Below is a small trained network, with its code and all its weights. Each question gives an input and a target symbol and asks what happens when units are switched off, that is, made to give their printed mean instead of their output.

import numpy as np


def w(rows, s, z=0):
    codes = np.array(rows[::2]) - 128.0
    scale = np.full(codes.shape[1], s)
    scale[-1] = z or s
    return codes * scale


def f(y):
    return y / 2 * (1 + np.tanh(0.7978845608 * (y + 0.044715 * y**3)))


def softmax(a):
    e = np.exp(a - a.max(-1, keepdims=True))
    return e / e.sum(-1, keepdims=True)


def log_softmax(a):
    a = a - a.max(-1, keepdims=True)
    return a - np.log(np.exp(a).sum(-1, keepdims=True))


def net(x, mask):
    ids = ['αηλτφψ'.index(c) for c in x.split()]
    T = len(ids)
    res = E[ids] + P[:T]
    r = res
    for j in range(2):
        rows = slice(2 * j, 2 * j + 2)
        q, k, v = (r @ M[0][rows].T for M in (Q, K, V))
        z = softmax(np.where(np.tri(T) > 0, q @ k.T / 2**0.5, -1e9)) @ v
        o = O[0][rows]
        res = res + np.where(mask[j], z, o[:, -1]) @ o[:, :-1]
    y = f(res @ A[0][:, :-1].T + A[0][:, -1])
    res = res + np.where(mask[2:26], y, B[0][:, -1]) @ B[0][:, :-1]
    return log_softmax(res[-1] @ U[:, :-1].T + U[:, -1])


Q, K, V, O, A, B = {}, {}, {}, {}, {}, {}
E = w([
[142,13,85],'α',
[10,150,58],'η',
[225,144,56],'λ',
[144,44,248],'τ',
[73,85,190],'φ',
[23,122,164],'ψ',
],0.014)
P = w([
[111,33,2],'0',
[105,69,54],'1',
[102,93,74],'2',
[99,121,95],'3',
[97,144,114],'4',
[90,163,127],'5',
[86,182,137],'6',
[87,193,152],'7',
[75,185,153],'8',
],0.0073)
Q[0] = w([
[182,140,219],'h1',
[90,46,112],'h1',
[43,68,164],'h2',
[61,245,158],'h2',
],0.013)
K[0] = w([
[221,96,74],'h1',
[184,254,197],'h1',
[64,155,205],'h2',
[187,132,90],'h2',
],0.0095)
V[0] = w([
[239,111,182],'h1',
[123,254,135],'h1',
[161,199,200],'h2',
[39,72,182],'h2',
],0.0082)
O[0] = w([
[203,85,126,87],'h1',
[177,231,43,2],'h1',
[101,229,255,16],'h2',
[191,191,120,204],'h2',
],0.0075,0.0073)
A[0] = w([
[95,250,68,82],'n1',
[192,95,150,67],'n2',
[124,148,143,187],'n3',
[140,186,112,114],'n4',
[217,162,85,181],'n5',
[134,149,138,168],'n6',
[113,93,141,164],'n7',
[137,129,134,171],'n8',
[86,98,100,132],'n9',
[191,117,123,149],'n10',
[207,146,126,214],'n11',
[44,187,80,188],'n12',
[98,175,147,136],'n13',
[174,215,138,30],'n14',
[64,118,130,117],'n15',
[130,141,189,53],'n16',
[129,116,67,178],'n17',
[81,101,192,167],'n18',
[148,116,168,245],'n19',
[147,80,140,174],'n20',
[189,121,174,91],'n21',
[170,209,139,1],'n22',
[78,155,180,58],'n23',
[144,83,47,91],'n24',
],0.016,0.0049)
B[0] = w([
[131,142,245,146],'n1',
[150,85,78,163],'n2',
[101,85,60,127],'n3',
[115,117,140,125],'n4',
[176,51,1,139],'n5',
[112,98,88,124],'n6',
[108,161,143,185],'n7',
[113,113,146,132],'n8',
[127,198,148,200],'n9',
[116,30,115,156],'n10',
[123,39,78,136],'n11',
[182,123,69,164],'n12',
[148,60,106,133],'n13',
[205,158,84,126],'n14',
[123,175,87,155],'n15',
[182,153,112,136],'n16',
[159,174,154,206],'n17',
[90,130,72,170],'n18',
[111,110,178,159],'n19',
[116,125,159,211],'n20',
[145,89,69,138],'n21',
[194,182,98,126],'n22',
[213,113,172,139],'n23',
[155,160,178,252],'n24',
],0.0089,0.017)
U = w([
[167,157,221,211],'α',
[183,203,99,2],'η',
[253,106,39,70],'λ',
[114,66,111,60],'τ',
[36,162,142,182],'φ',
[111,145,2,192],'ψ',
],0.0078,0.0033)

Each question gives the input, a string of symbols that net reads in full, and the target symbol t.
The units are the heads (2 rows each of Q, K, V and O) and the neurons (one row each of A and B). Each row of codes is followed by its name. A weight is (code - 128) times the scale printed after its matrix; where a second scale follows, it is the last column's (O, A, B and U).
mask holds one flag per unit, heads first, then neurons. A switched-off unit (its flag False) gives its mean, the last column of its rows in O or B, instead of its output. The means were averaged over made-up inputs and are rounded, as every weight is.
A unit's drop is (log p(t) with every unit on - log p(t) with that unit switched off) / (log p(t) with every unit on - log p(t) with every unit switched off).
The circuit of an input: a set's keep is (log p(t) with only the set's units on - log p(t) with every unit switched off) / (log p(t) with every unit on - log p(t) with every unit switched off). Starting from the 12 units with the biggest drops (on a tie, the unit counted first), units are removed one at a time, each time the one whose removal leaves the highest keep (on an exact tie, the one counted first), for as long as the keep stays at least 0.8.
circuit, biggest first: the units of the circuit, biggest drop first
k most important neurons: the k neurons with the biggest drops, biggest first
heads that matter: for each layer, one digit per head in row order, 1 if its drop is at least 0.15 and else 0, layers parted by /
drop of u: that unit's drop, to one decimal
input α α α α φ, target φ: circuit, biggest first : (n18 n24 n12 n2)
input α λ τ φ α α φ λ η, target η: circuit, biggest first : (n1 n12 h1 n15)
input λ τ α, target α: circuit, biggest first : (n5 n24)
input η α τ ψ ψ ψ τ η, target α: circuit, biggest first : (n1 h1)
input η α α ψ, target ψ: most important neuron : (n12)
input α λ φ λ λ α λ λ α, target λ: circuit, biggest first : (h1 n5)
input τ λ α, target α: circuit, biggest first : (n24 n12 n5)
input α α τ α ψ, target ψ: 2 most important neurons : (n24 n12)
input τ α α α α α λ λ α, target λ: heads that matter : 10
input α η α, target η: heads that matter : 10
input α τ α λ φ α λ α η, target η: drop of h1 : 0.9
input α λ τ, target τ: drop of n18 : 0.0
input λ α τ, target τ: drop of n24 : 0.2
